Below are the code and all the weights of a small trained network. Each question names an input and a class and asks about switching units off, where a switched-off unit gives its printed mean instead of its output.

import numpy as np


def w(rows, s, z=0):
    codes = np.array(rows[::2]) - 128.0
    scale = np.full(codes.shape[1], s)
    scale[-1] = z or s
    return codes * scale


def f(y):
    return y / 2 * (1 + np.tanh(0.7978845608 * (y + 0.044715 * y**3)))


def log_softmax(a):
    a = a - a.max(-1, keepdims=True)
    return a - np.log(np.exp(a).sum(-1, keepdims=True))


def net(x, mask):
    res = np.array(x, float).reshape(1, 5) / 4 @ E
    y = f(res @ A[0][:, :-1].T + A[0][:, -1])
    res = res + np.where(mask, y, B[0][:, -1]) @ B[0][:, :-1]
    return log_softmax(res[-1] @ U[:, :-1].T + U[:, -1])


A, B = {}, {}
E = w([
[110,124,138,68,59,78,40,75,226,196,195],'x0',
[207,130,150,102,133,136,175,67,137,222,60],'x1',
[201,16,144,161,202,103,187,90,195,151,197],'x2',
[22,85,252,68,75,182,145,195,132,155,115],'x3',
[111,83,169,66,196,228,41,66,95,142,160],'x4',
],0.011)
A[0] = w([
[137,85,121,93,166,156,87,24,145,217,163,203],'n1',
[79,135,149,151,69,120,245,207,70,149,41,212],'n2',
[121,112,141,77,36,48,131,157,96,192,192,213],'n3',
[106,195,8,118,107,61,99,194,138,103,65,248],'n4',
[139,183,91,146,94,75,92,106,103,114,170,176],'n5',
[166,161,98,148,186,146,159,147,1,23,178,93],'n6',
[143,116,171,170,129,70,171,193,136,106,174,249],'n7',
],0.0084,0.0019)
B[0] = w([
[120,93,98,130,129,130,117,62,113,244,153,234],'n1',
[181,84,116,143,91,177,135,204,148,146,64,253],'n2',
[137,221,213,168,41,153,110,113,181,104,147,191],'n3',
[64,170,19,183,157,101,97,145,185,108,71,242],'n4',
[94,140,64,126,109,118,90,49,170,58,119,191],'n5',
[151,146,143,144,169,164,135,90,53,35,139,237],'n6',
[128,106,171,120,146,151,203,152,168,78,209,182],'n7',
],0.011,0.014)
U = w([
[96,161,91,146,78,85,48,133,160,96,204,127],'0',
[105,177,78,133,154,104,139,100,123,121,58,3],'1',
[15,128,215,22,90,161,21,124,90,164,140,232],'2',
[190,123,100,142,165,120,118,21,109,207,186,247],'3',
[124,151,127,150,179,149,126,132,3,59,124,104],'4',
[92,87,154,108,201,115,207,146,132,90,190,104],'5',
[138,167,212,130,98,79,187,102,148,136,165,38],'6',
[148,110,149,143,104,154,189,186,118,148,69,127],'7',
],0.012,0.0024)

Each question gives the input, the list of numbers given to net, and the class t.
The units are the neurons (one row each of A and B). Each row of codes is followed by its name. A weight is (code - 128) times the scale printed after its matrix; where a second scale follows, it is the last column's (A, B and U).
mask holds one flag per neuron, in row order. A switched-off neuron (its flag False) gives its mean, the last column of its row in B, instead of its output. The means were averaged over made-up inputs and are rounded, as every weight is.
A unit's drop is (log p(t) with every unit on - log p(t) with that unit switched off) / (log p(t) with every unit on - log p(t) with every unit switched off).
The circuit of an input: a set's keep is (log p(t) with only the set's units on - log p(t) with every unit switched off) / (log p(t) with every unit on - log p(t) with every unit switched off). Starting from all 7 units, units are removed one at a time, each time the one whose removal leaves the highest keep (on an exact tie, the one counted first), for as long as the keep stays at least 0.8.
units of the circuit, in order: the units of the circuit, biggest drop first
top k neurons: the k neurons with the biggest drops, biggest first
drop of u: that unit's drop, to one decimal
input [4,6,-3,0,7], class 3: top neuron => [n1]
input [-1,8,1,5,3], class 3: top 2 neurons => [n1; n3]
input [3,-2,3,7,-7], class 6: top 2 neurons => [n3; n7]
input [-4,1,4,-5,-2], class 4: top 2 neurons => [n6; n1]
input [-6,1,0,5,3], class 7: top 2 neurons => [n2; n5]
input [-1,-5,4,-4,-5], class 5: top 2 neurons => [n7; n3]
input [-8,7,-1,-5,-5], class 4: top 3 neurons => [n6; n1; n3]
input [-3,-2,7,8,6], class 2: top 2 neurons => [n6; n1]
input [6,7,2,0,-6], class 6: top 2 neurons => [n3; n4]
input [0,-7,2,6,-3], class 5: top 3 neurons => [n7; n4; n1]
input [2,5,-5,7,-3], class 7: drop of n2 => 1.5
input [-2,1,-6,2,-5], class 7: drop of n2 => 4.2
input [-4,2,3,-7,-3], class 4: drop of n6 => 0.4
input [5,0,1,3,8], class 3: units of the circuit, in order => [n1]
